Below is a small trained network, with its code and all its weights. Each question gives an input and a target symbol and asks what happens when units are switched off, that is, made to give their printed mean instead of their output.

import numpy as np


def w(rows, s, z=0):
    codes = np.array(rows[::2]) - 128.0
    scale = np.full(codes.shape[1], s)
    scale[-1] = z or s
    return codes * scale


def f(y):
    return y / 2 * (1 + np.tanh(0.7978845608 * (y + 0.044715 * y**3)))


def softmax(a):
    e = np.exp(a - a.max(-1, keepdims=True))
    return e / e.sum(-1, keepdims=True)


def log_softmax(a):
    a = a - a.max(-1, keepdims=True)
    return a - np.log(np.exp(a).sum(-1, keepdims=True))


def net(x, mask):
    ids = ['ΔΞΦΩαγεζηθμπτ'.index(c) for c in x.split()]
    T = len(ids)
    res = E[ids] + P[:T]
    u = 0
    for l in range(2):
        q, k, v = (res @ M[l].T for M in (Q, K, V))
        z = softmax(np.where(np.tri(T) > 0, q @ k.T / 2**0.5, -1e9)) @ v
        res = res + np.where(mask[u], z, O[l][:, -1]) @ O[l][:, :-1]
        u += 1
        y = f(res @ A[l][:, :-1].T + A[l][:, -1])
        res = res + np.where(mask[u : u + 16], y, B[l][:, -1]) @ B[l][:, :-1]
        u += 16
    return log_softmax(res[-1] @ U[:, :-1].T + U[:, -1])


Q, K, V, O, A, B = {}, {}, {}, {}, {}, {}
E = w([
[197,178,245,133,101],'Δ',
[149,102,54,106,134],'Ξ',
[36,111,154,209,169],'Φ',
[214,126,160,43,120],'Ω',
[170,143,127,110,190],'α',
[66,171,94,101,142],'γ',
[141,161,79,42,174],'ε',
[83,22,37,192,111],'ζ',
[157,238,75,170,45],'η',
[63,165,78,139,52],'θ',
[254,45,45,119,175],'μ',
[97,46,163,190,13],'π',
[100,131,232,201,66],'τ',
],0.0087)
P = w([
[121,153,71,167,98],'0',
[108,145,151,24,245],'1',
[137,167,88,220,143],'2',
[108,147,164,40,255],'3',
[144,181,101,245,181],'4',
[109,143,163,35,244],'5',
[150,182,109,242,173],'6',
],0.0042)
Q[0] = w([
[229,68,101,146,110],'L0H1',
[133,244,91,6,119],'L0H1',
],0.024)
K[0] = w([
[191,117,99,83,99],'L0H1',
[168,253,153,145,154],'L0H1',
],0.03)
V[0] = w([
[216,255,135,127,100],'L0H1',
[118,140,89,104,135],'L0H1',
],0.0078)
O[0] = w([
[248,171,71,8,4,251],'L0H1',
[164,161,115,133,185,131],'L0H1',
],0.0038,0.00029)
A[0] = w([
[239,79,68,42,205,26],'L0N1',
[137,118,155,80,184,36],'L0N2',
[104,126,204,163,63,111],'L0N3',
[130,149,107,118,120,119],'L0N4',
[97,55,86,31,64,94],'L0N5',
[152,105,58,247,52,100],'L0N6',
[137,60,172,23,242,2],'L0N7',
[93,219,89,188,111,142],'L0N8',
[242,101,145,119,82,120],'L0N9',
[70,112,210,68,172,42],'L0N10',
[212,227,111,82,159,182],'L0N11',
[100,163,181,145,102,122],'L0N12',
[100,107,119,21,218,40],'L0N13',
[97,18,254,21,79,37],'L0N14',
[199,145,208,161,127,115],'L0N15',
[169,62,194,229,127,141],'L0N16',
],0.0082,0.0027)
B[0] = w([
[212,117,163,145,27,172],'L0N1',
[156,120,122,109,78,101],'L0N2',
[110,120,182,91,57,186],'L0N3',
[152,161,124,114,119,138],'L0N4',
[156,143,164,52,144,127],'L0N5',
[114,78,41,146,45,217],'L0N6',
[104,93,96,77,9,134],'L0N7',
[86,192,88,83,104,251],'L0N8',
[112,115,144,210,165,127],'L0N9',
[136,88,144,196,98,121],'L0N10',
[159,130,135,69,225,231],'L0N11',
[99,139,176,125,87,170],'L0N12',
[80,147,64,64,78,143],'L0N13',
[215,66,72,160,138,118],'L0N14',
[84,126,191,115,177,142],'L0N15',
[74,50,161,47,119,202],'L0N16',
],0.015,0.0028)
Q[1] = w([
[186,105,128,202,206],'L1H1',
[155,114,3,241,143],'L1H1',
],0.014)
K[1] = w([
[233,178,137,105,83],'L1H1',
[174,254,60,160,67],'L1H1',
],0.014)
V[1] = w([
[111,92,232,133,88],'L1H1',
[89,2,55,98,171],'L1H1',
],0.0094)
O[1] = w([
[225,254,90,185,93,253],'L1H1',
[184,51,34,184,174,165],'L1H1',
],0.0055,0.005)
A[1] = w([
[72,168,23,155,103,80],'L1N1',
[86,172,111,95,41,145],'L1N2',
[207,115,21,139,177,161],'L1N3',
[198,177,136,184,123,81],'L1N4',
[208,188,157,121,132,103],'L1N5',
[135,142,112,76,243,142],'L1N6',
[102,123,184,154,54,78],'L1N7',
[40,165,168,215,240,167],'L1N8',
[23,145,88,106,169,96],'L1N9',
[172,126,74,175,150,81],'L1N10',
[190,168,131,95,254,77],'L1N11',
[138,5,108,138,166,185],'L1N12',
[118,50,226,190,114,157],'L1N13',
[135,142,222,218,212,91],'L1N14',
[185,31,164,222,171,54],'L1N15',
[111,89,76,177,113,3],'L1N16',
],0.0092,0.0071)
B[1] = w([
[190,167,79,155,83,215],'L1N1',
[140,139,219,151,102,255],'L1N2',
[25,99,114,178,147,203],'L1N3',
[118,181,139,80,95,171],'L1N4',
[188,175,90,131,178,196],'L1N5',
[131,98,141,61,203,191],'L1N6',
[152,87,111,22,162,168],'L1N7',
[32,123,210,201,59,164],'L1N8',
[158,202,86,91,207,205],'L1N9',
[139,121,124,69,104,139],'L1N10',
[175,39,176,83,48,188],'L1N11',
[183,61,142,200,187,173],'L1N12',
[101,155,17,117,68,172],'L1N13',
[203,198,180,208,181,147],'L1N14',
[85,205,124,4,101,146],'L1N15',
[223,167,184,80,102,135],'L1N16',
],0.017,0.0095)
U = w([
[205,121,171,107,159,30],'Δ',
[127,79,183,143,145,176],'Ξ',
[52,106,133,199,94,231],'Φ',
[195,92,98,165,175,78],'Ω',
[132,115,198,166,135,112],'α',
[134,150,76,94,227,1],'γ',
[71,99,193,62,3,107],'ε',
[97,74,115,182,186,229],'ζ',
[160,76,113,31,142,95],'η',
[18,166,177,86,180,126],'θ',
[187,43,125,159,58,103],'μ',
[51,92,15,81,75,153],'π',
[165,216,89,128,109,154],'τ',
],0.0047,0.0044)

Each question gives the input, a string of symbols that net reads in full, and the target symbol t.
The units are the heads (2 rows each of Q, K, V and O) and the neurons (one row each of A and B). Each row of codes is followed by its name. A weight is (code - 128) times the scale printed after its matrix; where a second scale follows, it is the last column's (O, A, B and U).
mask holds one flag per unit, layer by layer, with each layer's heads first. A switched-off unit (its flag False) gives its mean, the last column of its rows in O or B, instead of its output. The means were averaged over made-up inputs and are rounded, as every weight is.
A unit's drop is (log p(t) with every unit on - log p(t) with that unit switched off) / (log p(t) with every unit on - log p(t) with every unit switched off).
The circuit of an input: a set's keep is (log p(t) with only the set's units on - log p(t) with every unit switched off) / (log p(t) with every unit on - log p(t) with every unit switched off). Starting from the 12 units with the biggest drops (on a tie, the unit counted first), units are removed one at a time, each time the one whose removal leaves the highest keep (on an exact tie, the one counted first), for as long as the keep stays at least 0.8.
circuit, biggest first: the units of the circuit, biggest drop first
most important unit: the unit with the biggest drop
top k neurons: the k neurons with the biggest drops, biggest first
k most important neurons of layer l: the k neurons of layer l with the biggest drops, biggest first
input Φ Ξ π Δ, target Δ: 2 most important neurons of layer 1	(L1N14, L1N11)
input θ θ ζ θ ε, target η: circuit, biggest first	(L0N11, L1N11, L1N6, L0H1)
input Ω μ θ θ ζ η, target η: circuit, biggest first	(L1N11, L0N11, L0H1, L1N6)
input τ Δ θ ζ γ θ ε, target η: circuit, biggest first	(L1N11, L0N11, L1N6, L0H1)
input π τ θ α, target τ: top 2 neurons	(L0N7, L1N5)
input μ θ Ξ μ, target μ: circuit, biggest first	(L0N1, L1N9)
input π ε π, target μ: 3 most important neurons of layer 1	(L1N12, L1N16, L1N9)
input ε ζ γ, target θ: most important unit	L0N16
input π θ π π Δ, target α: top 3 neurons	(L1N14, L1N8, L0N15)
input ζ τ τ ζ Φ, target Φ: circuit, biggest first	(L1N8, L0H1)
input θ τ α θ θ ε, target τ: top 3 neurons	(L1N5, L0N7, L0N1)
input γ μ γ, target θ: top 2 neurons	(L1N8, L0N8)
input τ ε Ω, target Δ: 2 most important neurons of layer 0	(L0N6, L0N1)
input η θ τ μ, target τ: most important unit	L1H1
input τ π θ γ, target π: top 3 neurons	(L1N3, L0N16, L0N14)
input θ θ π θ, target π: top 4 neurons	(L0N16, L1N3, L0N6, L1N2)
input ε θ θ γ θ γ, target γ: top 3 neurons	(L0N13, L1N9, L0N3)
input ε η θ α, target η: 2 most important neurons of layer 0	(L0N11, L0N6)
input θ θ ε θ θ γ, target γ: top 3 neurons	(L1N9, L0N13, L0N3)
input Δ θ θ θ, target Δ: most important unit	L0H1
input ε Δ ε τ Φ π, target π: top 2 neurons	(L1N15, L1N13)
